Below is a small trained network, with its code and all its weights. Each question gives an input and a target symbol and asks what happens when units are switched off, that is, made to give their printed mean instead of their output.

import numpy as np


def w(rows, s, z=0):
    codes = np.array(rows[::2]) - 128.0
    scale = np.full(codes.shape[1], s)
    scale[-1] = z or s
    return codes * scale


def softmax(a):
    e = np.exp(a - a.max(-1, keepdims=True))
    return e / e.sum(-1, keepdims=True)


def log_softmax(a):
    a = a - a.max(-1, keepdims=True)
    return a - np.log(np.exp(a).sum(-1, keepdims=True))


def net(x, mask):
    ids = ['ΞΠΦβδεζθλμστψω'.index(c) for c in x.split()]
    T = len(ids)
    res = E[ids] + P[:T]
    u = 0
    for l in range(2):
        r = res
        for j in range(3):
            rows = slice(4 * j, 4 * j + 4)
            q, k, v = (r @ M[l][rows].T for M in (Q, K, V))
            z = softmax(np.where(np.tri(T) > 0, q @ k.T / 4**0.5, -1e9)) @ v
            o = O[l][rows]
            res = res + np.where(mask[u + j], z, o[:, -1]) @ o[:, :-1]
        u += 3
    return log_softmax(res[-1] @ U[:, :-1].T + U[:, -1])


Q, K, V, O = {}, {}, {}, {}
E = w([
[191,131,31,105,157],'Ξ',
[79,182,87,79,184],'Π',
[120,190,203,165,172],'Φ',
[112,143,82,48,13],'β',
[96,185,138,144,180],'δ',
[64,126,181,109,101],'ε',
[121,173,221,254,79],'ζ',
[59,102,204,92,72],'θ',
[135,36,182,192,68],'λ',
[35,49,140,23,161],'μ',
[106,49,35,244,162],'σ',
[82,167,77,56,178],'τ',
[77,151,52,37,114],'ψ',
[136,228,128,168,4],'ω',
],0.0095)
P = w([
[193,78,138,77,138],'0',
[169,110,125,99,110],'1',
[127,98,152,130,108],'2',
[127,145,93,121,92],'3',
[83,106,159,161,111],'4',
[104,177,69,140,88],'5',
[47,114,164,187,118],'6',
[85,208,42,154,80],'7',
[11,125,172,215,127],'8',
[73,217,22,176,81],'9',
],0.011)
Q[0] = w([
[30,139,87,202,118],'0.h0',
[104,122,93,127,139],'0.h0',
[143,103,103,97,161],'0.h0',
[220,96,132,41,175],'0.h0',
[135,161,173,96,94],'0.h1',
[248,119,186,81,244],'0.h1',
[36,130,140,126,86],'0.h1',
[146,166,64,107,79],'0.h1',
[137,135,143,107,116],'0.h2',
[117,157,72,157,99],'0.h2',
[199,138,157,72,129],'0.h2',
[79,116,84,184,128],'0.h2',
],0.013)
K[0] = w([
[46,168,93,134,115],'0.h0',
[104,154,141,139,113],'0.h0',
[180,164,237,129,115],'0.h0',
[225,106,197,127,132],'0.h0',
[179,71,88,146,194],'0.h1',
[254,62,141,77,89],'0.h1',
[65,208,38,241,162],'0.h1',
[22,49,223,181,193],'0.h1',
[143,108,127,140,162],'0.h2',
[22,110,160,99,112],'0.h2',
[196,41,120,133,145],'0.h2',
[60,191,143,109,98],'0.h2',
],0.0088)
V[0] = w([
[181,201,199,158,146],'0.h0',
[66,109,78,158,125],'0.h0',
[109,90,101,170,117],'0.h0',
[162,76,123,110,103],'0.h0',
[84,37,61,172,16],'0.h1',
[181,9,74,114,3],'0.h1',
[229,121,149,105,205],'0.h1',
[71,79,72,207,124],'0.h1',
[171,89,108,58,37],'0.h2',
[70,72,178,109,102],'0.h2',
[24,229,115,111,147],'0.h2',
[43,135,102,161,40],'0.h2',
],0.0057)
O[0] = w([
[111,136,92,72,244,60],'0.h0',
[88,114,138,129,33,194],'0.h0',
[131,118,152,115,70,176],'0.h0',
[209,121,171,144,107,132],'0.h0',
[146,23,132,85,4,255],'0.h1',
[229,44,169,126,47,190],'0.h1',
[188,201,173,153,171,45],'0.h1',
[90,102,138,58,4,231],'0.h1',
[177,85,153,183,96,167],'0.h2',
[170,139,54,161,70,154],'0.h2',
[4,133,87,141,145,143],'0.h2',
[90,38,77,131,59,213],'0.h2',
],0.0045,0.005)
Q[1] = w([
[110,190,85,108,21],'1.h0',
[107,80,109,192,155],'1.h0',
[115,74,173,79,127],'1.h0',
[130,138,10,122,52],'1.h0',
[163,83,70,187,120],'1.h1',
[171,202,130,89,89],'1.h1',
[104,168,177,71,156],'1.h1',
[188,101,83,150,173],'1.h1',
[183,116,9,103,189],'1.h2',
[120,21,123,169,114],'1.h2',
[207,224,90,130,154],'1.h2',
[114,99,148,254,148],'1.h2',
],0.0086)
K[1] = w([
[34,100,127,167,117],'1.h0',
[143,192,160,73,109],'1.h0',
[174,154,120,155,95],'1.h0',
[50,114,174,156,110],'1.h0',
[86,111,145,95,92],'1.h1',
[140,117,171,158,176],'1.h1',
[172,152,118,148,148],'1.h1',
[136,168,160,80,98],'1.h1',
[161,147,252,146,130],'1.h2',
[104,151,123,123,80],'1.h2',
[166,98,169,109,164],'1.h2',
[82,163,129,74,131],'1.h2',
],0.013)
V[1] = w([
[145,93,236,80,159],'1.h0',
[157,195,138,79,71],'1.h0',
[144,127,78,236,119],'1.h0',
[134,146,2,43,149],'1.h0',
[174,154,69,226,112],'1.h1',
[169,102,75,99,164],'1.h1',
[188,82,98,172,178],'1.h1',
[145,150,118,41,118],'1.h1',
[65,121,192,161,106],'1.h2',
[168,114,4,228,155],'1.h2',
[101,43,152,195,172],'1.h2',
[134,83,104,12,186],'1.h2',
],0.0084)
O[1] = w([
[49,170,192,159,102,93],'1.h0',
[160,254,43,74,128,130],'1.h0',
[173,87,118,156,194,190],'1.h0',
[109,93,57,120,77,2],'1.h0',
[187,157,71,199,135,178],'1.h1',
[97,95,90,132,128,102],'1.h1',
[87,74,79,176,172,132],'1.h1',
[101,159,112,92,79,86],'1.h1',
[126,172,219,93,135,158],'1.h2',
[168,33,103,149,161,172],'1.h2',
[61,42,203,159,156,114],'1.h2',
[71,87,104,148,70,23],'1.h2',
],0.0087,0.0064)
U = w([
[228,173,74,35,208,237],'Ξ',
[37,144,49,135,176,151],'Π',
[127,181,175,141,254,194],'Φ',
[140,107,71,62,34,2],'β',
[48,180,108,176,230,185],'δ',
[89,167,204,110,108,162],'ε',
[153,181,208,219,149,22],'ζ',
[53,115,191,118,40,90],'θ',
[209,56,181,112,118,119],'λ',
[53,101,141,35,138,203],'μ',
[116,95,72,226,115,117],'σ',
[57,141,72,118,189,157],'τ',
[62,126,48,103,117,76],'ψ',
[207,188,93,145,55,80],'ω',
],0.007,0.0049)

Each question gives the input, a string of symbols that net reads in full, and the target symbol t.
The units are the heads (4 rows each of Q, K, V and O). Each row of codes is followed by its name. A weight is (code - 128) times the scale printed after its matrix; where a second scale follows, it is the last column's (O and U).
mask holds one flag per head, layer by layer. A switched-off head (its flag False) gives its mean, the last column of its rows in O, instead of its output. The means were averaged over made-up inputs and are rounded, as every weight is.
A unit's drop is (log p(t) with every unit on - log p(t) with that unit switched off) / (log p(t) with every unit on - log p(t) with every unit switched off).
The circuit of an input: a set's keep is (log p(t) with only the set's units on - log p(t) with every unit switched off) / (log p(t) with every unit on - log p(t) with every unit switched off). Starting from all 6 units, units are removed one at a time, each time the one whose removal leaves the highest keep (on an exact tie, the one counted first), for as long as the keep stays at least 0.8.
units of the circuit, in order: the units of the circuit, biggest drop first
unit that matters most: the unit with the biggest drop
heads that matter: for each layer, one digit per head in row order, 1 if its drop is at least 0.15 and else 0, layers parted by /
drop when u is switched off: that unit's drop, to one decimal
input ω τ ω ω σ σ σ σ σ, target λ: heads that matter	110 / 101
input ζ β ω σ ω Ξ σ ω, target λ: units of the circuit, in order	[1.h0]
input θ ω ω σ θ ω Φ, target Ξ: units of the circuit, in order	[1.h2, 1.h0]
input ζ σ σ ω σ, target ω: units of the circuit, in order	[1.h2, 1.h1, 0.h1]
input σ σ σ Ξ, target λ: heads that matter	000 / 101
input σ θ σ β σ σ ζ, target λ: units of the circuit, in order	[1.h2, 0.h1, 0.h2, 1.h0]
input ω ζ σ μ ζ, target θ: heads that matter	100 / 001
input λ θ θ Ξ σ θ μ λ, target θ: units of the circuit, in order	[1.h0, 1.h1]
input θ ε θ, target ε: heads that matter	000 / 101
input μ σ δ ω β ψ σ ω ω ζ, target Ξ: heads that matter	010 / 101
input θ β σ ω σ λ θ σ θ σ, target ε: units of the circuit, in order	[1.h1, 1.h2, 1.h0]
input λ ω θ σ θ Φ ω λ ω ω, target Ξ: units of the circuit, in order	[1.h0, 1.h2, 0.h2]
input σ τ θ σ ω ω ε Ξ σ β, target λ: heads that matter	000 / 110
input τ θ σ ω Π σ σ ε, target λ: unit that matters most	1.h0
input σ Ξ ω σ, target Ξ: heads that matter	000 / 101
input σ μ σ β, target λ: heads that matter	000 / 100
input ω β θ σ ζ β θ θ σ μ, target λ: units of the circuit, in order	[1.h0, 1.h1, 0.h1]
input σ σ σ ζ σ σ ω ω ω β, target Ξ: drop when 0.h1 is switched off	-0.1
input ψ σ ω σ θ σ Φ, target λ: drop when 1.h2 is switched off	0.7
input θ δ β σ θ θ θ Φ σ ψ, target λ: drop when 0.h1 is switched off	0.2
input ζ β ζ, target ω: units of the circuit, in order	[1.h2]
input σ σ σ σ ω σ σ μ, target λ: drop when 1.h0 is switched off	0.6
